Below is a small trained network, with its code and all its weights. Each question gives an input and a target symbol and asks what happens when units are switched off, that is, made to give their printed mean instead of their output.

import numpy as np


def w(rows, s, z=0):
    codes = np.array(rows[::2]) - 128.0
    scale = np.full(codes.shape[1], s)
    scale[-1] = z or s
    return codes * scale


def norm(h):
    return h / np.sqrt((h * h).mean(-1, keepdims=True) + 1e-5)


def f(y):
    return np.maximum(y, 0)


def softmax(a):
    e = np.exp(a - a.max(-1, keepdims=True))
    return e / e.sum(-1, keepdims=True)


def log_softmax(a):
    a = a - a.max(-1, keepdims=True)
    return a - np.log(np.exp(a).sum(-1, keepdims=True))


def net(x, mask):
    ids = ['ΓΣαβεζηλμπ'.index(c) for c in x.split()]
    T = len(ids)
    res = E[ids] + P[:T]
    u = 0
    for l in range(3):
        q, k, v = (norm(res) @ M[l].T for M in (Q, K, V))
        z = softmax(np.where(np.tri(T) > 0, q @ k.T / 3**0.5, -1e9)) @ v
        res = res + np.where(mask[u], z, O[l][:, -1]) @ O[l][:, :-1]
        u += 1
        y = f(norm(res) @ A[l][:, :-1].T + A[l][:, -1])
        res = res + np.where(mask[u : u + 4], y, B[l][:, -1]) @ B[l][:, :-1]
        u += 4
    return log_softmax(norm(res)[-1] @ U[:, :-1].T + U[:, -1])


Q, K, V, O, A, B = {}, {}, {}, {}, {}, {}
E = w([
[107,166,168,89,187],'Γ',
[151,107,167,132,159],'Σ',
[191,131,131,120,76],'α',
[163,145,188,149,137],'β',
[85,137,171,138,71],'ε',
[117,99,219,118,150],'ζ',
[59,6,81,80,167],'η',
[153,87,153,72,139],'λ',
[156,99,162,150,143],'μ',
[166,113,177,151,142],'π',
],0.026)
P = w([
[182,57,254,159,124],'0',
[176,67,225,143,129],'1',
[165,80,198,133,125],'2',
[153,95,187,116,115],'3',
[141,96,172,114,106],'4',
[132,99,161,96,107],'5',
[134,110,148,84,96],'6',
[122,113,131,90,88],'7',
[119,115,113,85,96],'8',
[109,135,102,86,82],'9',
[100,140,91,72,78],'10',
[113,135,74,55,96],'11',
[107,134,65,45,84],'12',
[111,132,61,49,82],'13',
],0.0091)
Q[0] = w([
[175,37,249,64,108],'0.h0',
[114,156,41,186,145],'0.h0',
[158,103,164,59,114],'0.h0',
],0.017)
K[0] = w([
[79,139,2,88,107],'0.h0',
[173,130,196,131,123],'0.h0',
[102,108,19,109,146],'0.h0',
],0.019)
V[0] = w([
[94,94,165,200,31],'0.h0',
[176,210,182,156,81],'0.h0',
[11,156,180,223,202],'0.h0',
],0.011)
O[0] = w([
[96,152,9,61,100,55],'0.h0',
[195,215,127,187,93,1],'0.h0',
[49,136,116,159,165,192],'0.h0',
],0.012,0.0047)
A[0] = w([
[201,71,145,143,215,144],'0.n0',
[9,1,158,97,65,89],'0.n1',
[233,101,164,196,9,252],'0.n2',
[125,105,69,19,252,110],'0.n3',
],0.0067,0.0016)
B[0] = w([
[97,180,64,170,120,221],'0.n0',
[50,42,25,170,132,255],'0.n1',
[227,178,2,175,163,186],'0.n2',
[206,187,114,171,84,219],'0.n3',
],0.0078,0.0056)
Q[1] = w([
[110,136,130,145,249],'1.h0',
[119,128,154,126,58],'1.h0',
[65,84,89,85,50],'1.h0',
],0.012)
K[1] = w([
[29,207,175,80,227],'1.h0',
[144,24,48,255,107],'1.h0',
[16,52,90,194,32],'1.h0',
],0.0082)
V[1] = w([
[100,241,156,76,105],'1.h0',
[103,173,165,2,188],'1.h0',
[143,192,103,96,173],'1.h0',
],0.0094)
O[1] = w([
[85,190,176,173,78,171],'1.h0',
[175,24,150,250,115,254],'1.h0',
[122,137,178,150,162,128],'1.h0',
],0.012,0.0026)
A[1] = w([
[174,72,121,154,137,94],'1.n0',
[215,163,96,153,110,75],'1.n1',
[128,180,88,164,87,2],'1.n2',
[2,35,217,96,187,231],'1.n3',
],0.0089,0.0043)
B[1] = w([
[34,122,214,125,70,146],'1.n0',
[90,169,82,104,47,141],'1.n1',
[44,7,179,74,164,137],'1.n2',
[167,103,78,177,64,254],'1.n3',
],0.012,0.013)
Q[2] = w([
[153,125,221,98,164],'2.h0',
[112,190,35,122,114],'2.h0',
[2,168,161,177,234],'2.h0',
],0.0099)
K[2] = w([
[165,139,75,145,254],'2.h0',
[89,223,43,80,104],'2.h0',
[66,212,172,210,151],'2.h0',
],0.0095)
V[2] = w([
[81,138,68,159,128],'2.h0',
[29,103,151,111,82],'2.h0',
[187,131,155,252,228],'2.h0',
],0.012)
O[2] = w([
[117,215,56,171,174,185],'2.h0',
[116,129,94,78,100,219],'2.h0',
[199,124,111,252,98,252],'2.h0',
],0.011,0.0036)
A[2] = w([
[134,92,120,110,250,53],'2.n0',
[44,78,94,4,174,3],'2.n1',
[94,126,16,22,189,31],'2.n2',
[126,151,109,143,233,124],'2.n3',
],0.012,0.0036)
B[2] = w([
[129,58,253,132,186,139],'2.n0',
[110,77,228,198,51,254],'2.n1',
[77,107,149,246,88,244],'2.n2',
[90,100,124,48,212,136],'2.n3',
],0.011,0.0086)
U = w([
[136,125,157,251,129,124],'Γ',
[98,124,149,137,224,255],'Σ',
[168,147,75,118,87,246],'α',
[112,145,118,151,151,107],'β',
[31,181,152,166,93,123],'ε',
[114,94,27,167,121,61],'ζ',
[110,91,103,151,157,86],'η',
[147,103,224,106,123,32],'λ',
[90,144,63,170,188,179],'μ',
[108,152,95,156,164,149],'π',
],0.011,0.0025)

Each question gives the input, a string of symbols that net reads in full, and the target symbol t.
The units are the heads (3 rows each of Q, K, V and O) and the neurons (one row each of A and B). Each row of codes is followed by its name. A weight is (code - 128) times the scale printed after its matrix; where a second scale follows, it is the last column's (O, A, B and U).
mask holds one flag per unit, layer by layer, with each layer's heads first. A switched-off unit (its flag False) gives its mean, the last column of its rows in O or B, instead of its output. The means were averaged over made-up inputs and are rounded, as every weight is.
A unit's drop is (log p(t) with every unit on - log p(t) with that unit switched off) / (log p(t) with every unit on - log p(t) with every unit switched off).
The circuit of an input: a set's keep is (log p(t) with only the set's units on - log p(t) with every unit switched off) / (log p(t) with every unit on - log p(t) with every unit switched off). Starting from the 12 units with the biggest drops (on a tie, the unit counted first), units are removed one at a time, each time the one whose removal leaves the highest keep (on an exact tie, the one counted first), for as long as the keep stays at least 0.8.
units of the circuit, in order: the units of the circuit, biggest drop first
most important unit: the unit with the biggest drop
top k neurons: the k neurons with the biggest drops, biggest first
top k neurons in layer l: the k neurons of layer l with the biggest drops, biggest first
drop of u: that unit's drop, to one decimal
input π λ μ, target λ: most important unit => 2.h0
input Γ Γ Σ λ Σ, target λ: top 2 neurons => [1.n3 1.n0]
input Γ Γ ε, target ε: units of the circuit, in order => [0.h0 1.h0 1.n3]
input Γ Γ Γ ζ η Σ, target ζ: top 2 neurons in layer 2 => [2.n1 2.n2]
input Γ Γ Γ Γ Σ η Γ λ Σ Γ, target ζ: units of the circuit, in order => [0.h0 1.n3 2.n1]
input Σ Σ Σ, target Σ: units of the circuit, in order => [1.h0 0.h0 1.n3 2.n3]
input Σ Σ ε λ Σ Σ, target λ: top 2 neurons => [1.n3 0.n1]
input Σ Γ λ ζ, target λ: units of the circuit, in order => [0.h0 2.h0 1.h0]
input Σ Σ μ μ μ, target μ: top 2 neurons => [0.n2 1.n3]
input Γ Γ Γ Γ Γ μ Γ Σ Γ Γ η μ, target ζ: units of the circuit, in order => [0.h0 2.n1 1.n3]
input ε ζ ζ η Γ Γ Σ μ Γ Γ Γ Γ, target ζ: top 2 neurons in layer 0 => [0.n3 0.n1]
input Γ Γ β Γ Γ Γ Γ Γ Γ Γ α π π, target α: top 2 neurons => [1.n1 0.n2]
input ζ Σ μ ζ, target ζ: top 2 neurons in layer 0 => [0.n2 0.n3]
input Γ Γ Σ α ζ, target α: top neuron in layer 0 => [0.n2]
input Γ ε Σ Σ Σ Σ Γ Γ π λ π μ π, target λ: top 2 neurons => [1.n3 1.n0]
input Σ ε Σ Σ, target ε: drop of 0.h0 => 0.7
input Γ ζ ε, target ε: drop of 0.h0 => 0.4
input Γ Γ α μ π, target α: drop of 1.h0 => 0.1
input Σ Γ α Σ μ α Γ α ζ, target α: top 3 neurons => [0.n2 1.n1 2.n1]
input Γ Γ α μ, target α: top neuron => [1.n1]
